Below is a small trained network, with its code and all its weights. Each question gives an input and a target symbol and asks what happens when units are switched off, that is, made to give their printed mean instead of their output.

import numpy as np


def w(rows, s, z=0):
    codes = np.array(rows[::2]) - 128.0
    scale = np.full(codes.shape[1], s)
    scale[-1] = z or s
    return codes * scale


def f(y):
    return y / 2 * (1 + np.tanh(0.7978845608 * (y + 0.044715 * y**3)))


def softmax(a):
    e = np.exp(a - a.max(-1, keepdims=True))
    return e / e.sum(-1, keepdims=True)


def log_softmax(a):
    a = a - a.max(-1, keepdims=True)
    return a - np.log(np.exp(a).sum(-1, keepdims=True))


def net(x, mask):
    ids = ['αδεζηλμξπστφψω'.index(c) for c in x.split()]
    T = len(ids)
    res = E[ids] + P[:T]
    q, k, v = (res @ M[0].T for M in (Q, K, V))
    z = softmax(np.where(np.tri(T) > 0, q @ k.T / 2**0.5, -1e9)) @ v
    res = res + np.where(mask[0], z, O[0][:, -1]) @ O[0][:, :-1]
    y = f(res @ A[0][:, :-1].T + A[0][:, -1])
    res = res + np.where(mask[1:17], y, B[0][:, -1]) @ B[0][:, :-1]
    return log_softmax(res[-1] @ U[:, :-1].T + U[:, -1])


Q, K, V, O, A, B = {}, {}, {}, {}, {}, {}
E = w([
[203,127,128,137],'α',
[195,123,129,133],'δ',
[168,117,161,108],'ε',
[177,129,152,146],'ζ',
[191,103,120,96],'η',
[209,114,91,141],'λ',
[183,119,118,156],'μ',
[180,117,112,158],'ξ',
[153,128,135,189],'π',
[132,66,138,59],'σ',
[78,72,216,52],'τ',
[87,140,194,254],'φ',
[40,114,243,195],'ψ',
[136,71,61,201],'ω',
],0.0046)
P = w([
[142,161,125,115],'0',
[110,115,123,132],'1',
[225,83,206,156],'2',
[122,92,138,143],'3',
[50,101,99,135],'4',
[192,84,249,178],'5',
[125,95,137,150],'6',
],0.013)
Q[0] = w([
[152,167,151,124],'h1',
[254,68,226,154],'h1',
],0.037)
K[0] = w([
[157,101,106,108],'h1',
[134,253,136,85],'h1',
],0.045)
V[0] = w([
[117,185,134,252],'h1',
[202,114,10,135],'h1',
],0.026)
O[0] = w([
[115,254,132,189,254],'h1',
[150,101,46,215,145],'h1',
],0.019,0.0015)
A[0] = w([
[57,152,43,142,73],'n1',
[51,178,22,131,151],'n2',
[33,150,66,103,115],'n3',
[220,108,140,171,24],'n4',
[53,151,25,152,49],'n5',
[253,136,145,133,201],'n6',
[212,188,30,42,124],'n7',
[188,147,124,141,85],'n8',
[119,88,135,151,244],'n9',
[141,144,104,105,78],'n10',
[56,108,64,143,236],'n11',
[79,160,64,165,255],'n12',
[97,188,80,66,137],'n13',
[93,110,114,136,135],'n14',
[78,83,76,56,147],'n15',
[28,93,6,138,76],'n16',
],0.012,0.006)
B[0] = w([
[100,143,125,225,160],'n1',
[80,69,200,193,194],'n2',
[194,110,140,163,145],'n3',
[10,198,151,124,205],'n4',
[62,89,41,221,174],'n5',
[214,130,109,99,243],'n6',
[109,117,84,22,130],'n7',
[140,116,80,158,156],'n8',
[174,166,165,98,235],'n9',
[81,111,118,126,112],'n10',
[230,54,37,113,206],'n11',
[143,69,226,67,255],'n12',
[78,158,81,117,176],'n13',
[147,134,104,129,137],'n14',
[116,198,80,250,184],'n15',
[8,179,49,19,189],'n16',
],0.024,0.0087)
U = w([
[122,94,117,77,76],'α',
[137,84,121,56,85],'δ',
[248,182,158,88,206],'ε',
[196,100,203,86,249],'ζ',
[146,143,48,55,3],'η',
[57,105,57,106,39],'λ',
[110,86,121,132,163],'μ',
[110,86,114,136,175],'ξ',
[168,62,204,220,87],'π',
[167,148,37,182,141],'σ',
[104,165,132,253,118],'τ',
[84,136,241,148,81],'φ',
[14,204,127,103,171],'ψ',
[52,98,122,211,57],'ω',
],0.004,0.0033)

Each question gives the input, a string of symbols that net reads in full, and the target symbol t.
The units are the heads (2 rows each of Q, K, V and O) and the neurons (one row each of A and B). Each row of codes is followed by its name. A weight is (code - 128) times the scale printed after its matrix; where a second scale follows, it is the last column's (O, A, B and U).
mask holds one flag per unit, heads first, then neurons. A switched-off unit (its flag False) gives its mean, the last column of its rows in O or B, instead of its output. The means were averaged over made-up inputs and are rounded, as every weight is.
A unit's drop is (log p(t) with every unit on - log p(t) with that unit switched off) / (log p(t) with every unit on - log p(t) with every unit switched off).
The circuit of an input: a set's keep is (log p(t) with only the set's units on - log p(t) with every unit switched off) / (log p(t) with every unit on - log p(t) with every unit switched off). Starting from the 12 units with the biggest drops (on a tie, the unit counted first), units are removed one at a time, each time the one whose removal leaves the highest keep (on an exact tie, the one counted first), for as long as the keep stays at least 0.8.
circuit, biggest first: the units of the circuit, biggest drop first
most important unit: the unit with the biggest drop
top k neurons: the k neurons with the biggest drops, biggest first
input ψ σ λ ψ φ, target ψ: circuit, biggest first -> [h1, n13]
input ζ τ π σ ξ, target σ: top 3 neurons -> [n15, n12, n11]
input η λ ζ ψ ψ λ σ, target η: top 2 neurons -> [n16, n11]
input ω ψ α, target ε: circuit, biggest first -> [n6]
input ω ω ω ψ λ σ ψ, target ω: top 2 neurons -> [n5, n16]
input φ δ λ λ ψ π ζ, target φ: circuit, biggest first -> [h1, n12, n2]
input δ ψ λ λ λ, target λ: circuit, biggest first -> [n16, h1]
input σ ψ δ ε π ζ, target ε: circuit, biggest first -> [n6, n2]
input φ ζ ψ, target ε: top 2 neurons -> [n2, n4]
input λ ψ ε μ, target λ: circuit, biggest first -> [h1, n16, n5]
input ω ψ ψ δ, target ω: circuit, biggest first -> [h1, n5, n2]
input ζ φ μ ω ψ, target ω: top 2 neurons -> [n16, n5]
input φ ψ η φ α, target φ: circuit, biggest first -> [h1, n2, n12]
input η ψ σ λ, target η: top 3 neurons -> [n16, n11, n2]
input π ζ δ, target ε: most important unit -> n6
input π ξ ζ η, target π: circuit, biggest first -> [h1, n16, n2, n12]
input τ ψ π π ζ π ε, target τ: top 2 neurons -> [n15, n12]
input τ ζ λ ψ, target τ: top 2 neurons -> [n15, n12]
input η ψ λ, target ε: top 3 neurons -> [n6, n9, n16]
input ψ σ σ ξ, target ψ: top neuron -> [n13]
input ζ π φ π, target ζ: top 2 neurons -> [n15, n12]
input π ξ ψ π τ, target ψ: top 2 neurons -> [n13, n11]
input η ψ σ, target ε: top 2 neurons -> [n6, n9]
input λ ψ δ ψ, target λ: circuit, biggest first -> [h1, n16, n5]
input ω ζ τ η π ψ, target ε: circuit, biggest first -> [n2, n5]
input π σ η, target ε: top 4 neurons -> [n6, n2, n5, n16]
input ζ ψ α η δ μ λ, target ζ: most important unit -> n15
